Below are the code and all the weights of a small trained network. Each question names an input and a class and asks about switching units off, where a switched-off unit gives its printed mean instead of its output.

import numpy as np


def w(rows, s, z=0):
    codes = np.array(rows[::2]) - 128.0
    scale = np.full(codes.shape[1], s)
    scale[-1] = z or s
    return codes * scale


def norm(h):
    return h / np.sqrt((h * h).mean(-1, keepdims=True) + 1e-5)


def f(y):
    return y / 2 * (1 + np.tanh(0.7978845608 * (y + 0.044715 * y**3)))


def log_softmax(a):
    a = a - a.max(-1, keepdims=True)
    return a - np.log(np.exp(a).sum(-1, keepdims=True))


def net(x, mask):
    res = np.array(x, float).reshape(1, 4) / 4 @ E
    u = 0
    for l in range(4):
        y = f(norm(res) @ A[l][:, :-1].T + A[l][:, -1])
        res = res + np.where(mask[u : u + 6], y, B[l][:, -1]) @ B[l][:, :-1]
        u += 6
    return log_softmax(norm(res)[-1] @ U[:, :-1].T + U[:, -1])


A, B = {}, {}
E = w([
[99,46,81],'x0',
[102,205,57],'x1',
[253,131,220],'x2',
[39,113,233],'x3',
],0.0043)
A[0] = w([
[103,86,255,67],'0.n0',
[117,47,107,13],'0.n1',
[80,87,131,3],'0.n2',
[114,36,82,49],'0.n3',
[113,178,163,211],'0.n4',
[189,177,126,67],'0.n5',
],0.016,0.0027)
B[0] = w([
[186,196,180,253],'0.n0',
[61,105,119,161],'0.n1',
[157,115,93,153],'0.n2',
[45,110,125,189],'0.n3',
[183,165,33,182],'0.n4',
[169,6,87,171],'0.n5',
],0.011,0.0072)
A[1] = w([
[69,105,173,91],'1.n0',
[87,21,183,88],'1.n1',
[106,128,115,134],'1.n2',
[163,204,243,253],'1.n3',
[160,217,251,144],'1.n4',
[144,65,97,147],'1.n5',
],0.012,0.0036)
B[1] = w([
[143,78,127,147],'1.n0',
[100,118,117,167],'1.n1',
[90,128,158,139],'1.n2',
[102,148,9,254],'1.n3',
[153,199,22,241],'1.n4',
[106,45,132,164],'1.n5',
],0.012,0.0067)
A[2] = w([
[88,31,175,133],'2.n0',
[97,215,255,42],'2.n1',
[123,113,134,59],'2.n2',
[143,74,180,4],'2.n3',
[131,204,198,202],'2.n4',
[240,202,93,220],'2.n5',
],0.0074,0.0025)
B[2] = w([
[128,113,2,178],'2.n0',
[171,151,164,102],'2.n1',
[150,131,134,112],'2.n2',
[147,201,61,110],'2.n3',
[190,115,81,123],'2.n4',
[57,81,44,254],'2.n5',
],0.0068,0.0047)
A[3] = w([
[69,254,155,163],'3.n0',
[68,57,38,247],'3.n1',
[156,166,167,112],'3.n2',
[103,192,92,127],'3.n3',
[145,232,93,10],'3.n4',
[98,202,44,196],'3.n5',
],0.0087,0.0015)
B[3] = w([
[210,162,219,158],'3.n0',
[245,133,254,254],'3.n1',
[155,65,45,114],'3.n2',
[29,106,243,169],'3.n3',
[106,62,101,169],'3.n4',
[166,176,220,228],'3.n5',
],0.0063,0.0084)
U = w([
[183,254,37,207],'0',
[100,240,201,4],'1',
[215,61,76,216],'2',
[7,62,152,34],'3',
],0.016,0.004)

Each question gives the input, the list of numbers given to net, and the class t.
The units are the neurons (one row each of A and B). Each row of codes is followed by its name. A weight is (code - 128) times the scale printed after its matrix; where a second scale follows, it is the last column's (A, B and U).
mask holds one flag per neuron, layer by layer. A switched-off neuron (its flag False) gives its mean, the last column of its row in B, instead of its output. The means were averaged over made-up inputs and are rounded, as every weight is.
A unit's drop is (log p(t) with every unit on - log p(t) with that unit switched off) / (log p(t) with every unit on - log p(t) with every unit switched off).
The circuit of an input: a set's keep is (log p(t) with only the set's units on - log p(t) with every unit switched off) / (log p(t) with every unit on - log p(t) with every unit switched off). Starting from the 12 units with the biggest drops (on a tie, the unit counted first), units are removed one at a time, each time the one whose removal leaves the highest keep (on an exact tie, the one counted first), for as long as the keep stays at least 0.8.
circuit, biggest first: the units of the circuit, biggest drop first
most important unit: the unit with the biggest drop
top k neurons: the k neurons with the biggest drops, biggest first
k most important neurons of layer l: the k neurons of layer l with the biggest drops, biggest first
drop of u: that unit's drop, to one decimal
input [6,-4,0,8], class 0: circuit, biggest first => [0.n0]
input [-4,7,-7,-4], class 1: top 2 neurons => [0.n0; 1.n4]
input [6,8,-2,3], class 1: top 3 neurons => [0.n5; 2.n5; 3.n1]
input [3,6,-2,5], class 1: top 2 neurons => [0.n5; 0.n0]
input [0,3,-5,-4], class 1: top 2 neurons => [0.n5; 0.n0]
input [8,-3,1,3], class 3: 2 most important neurons of layer 0 => [0.n3; 0.n1]
input [6,6,-7,7], class 3: top 2 neurons => [0.n0; 1.n4]
input [-3,7,-3,-4], class 1: 2 most important neurons of layer 0 => [0.n0; 0.n2]
input [3,1,-2,-5], class 3: 2 most important neurons of layer 0 => [0.n0; 0.n3]
input [-8,2,4,-6], class 2: drop of 0.n5 => 0.6
input [6,5,-6,-6], class 3: drop of 0.n4 => 0.3
input [-2,7,6,3], class 2: drop of 0.n5 => 0.8
input [-7,7,7,1], class 2: 2 most important neurons of layer 0 => [0.n5; 0.n0]
input [5,-5,-3,-8], class 3: most important unit => 0.n3
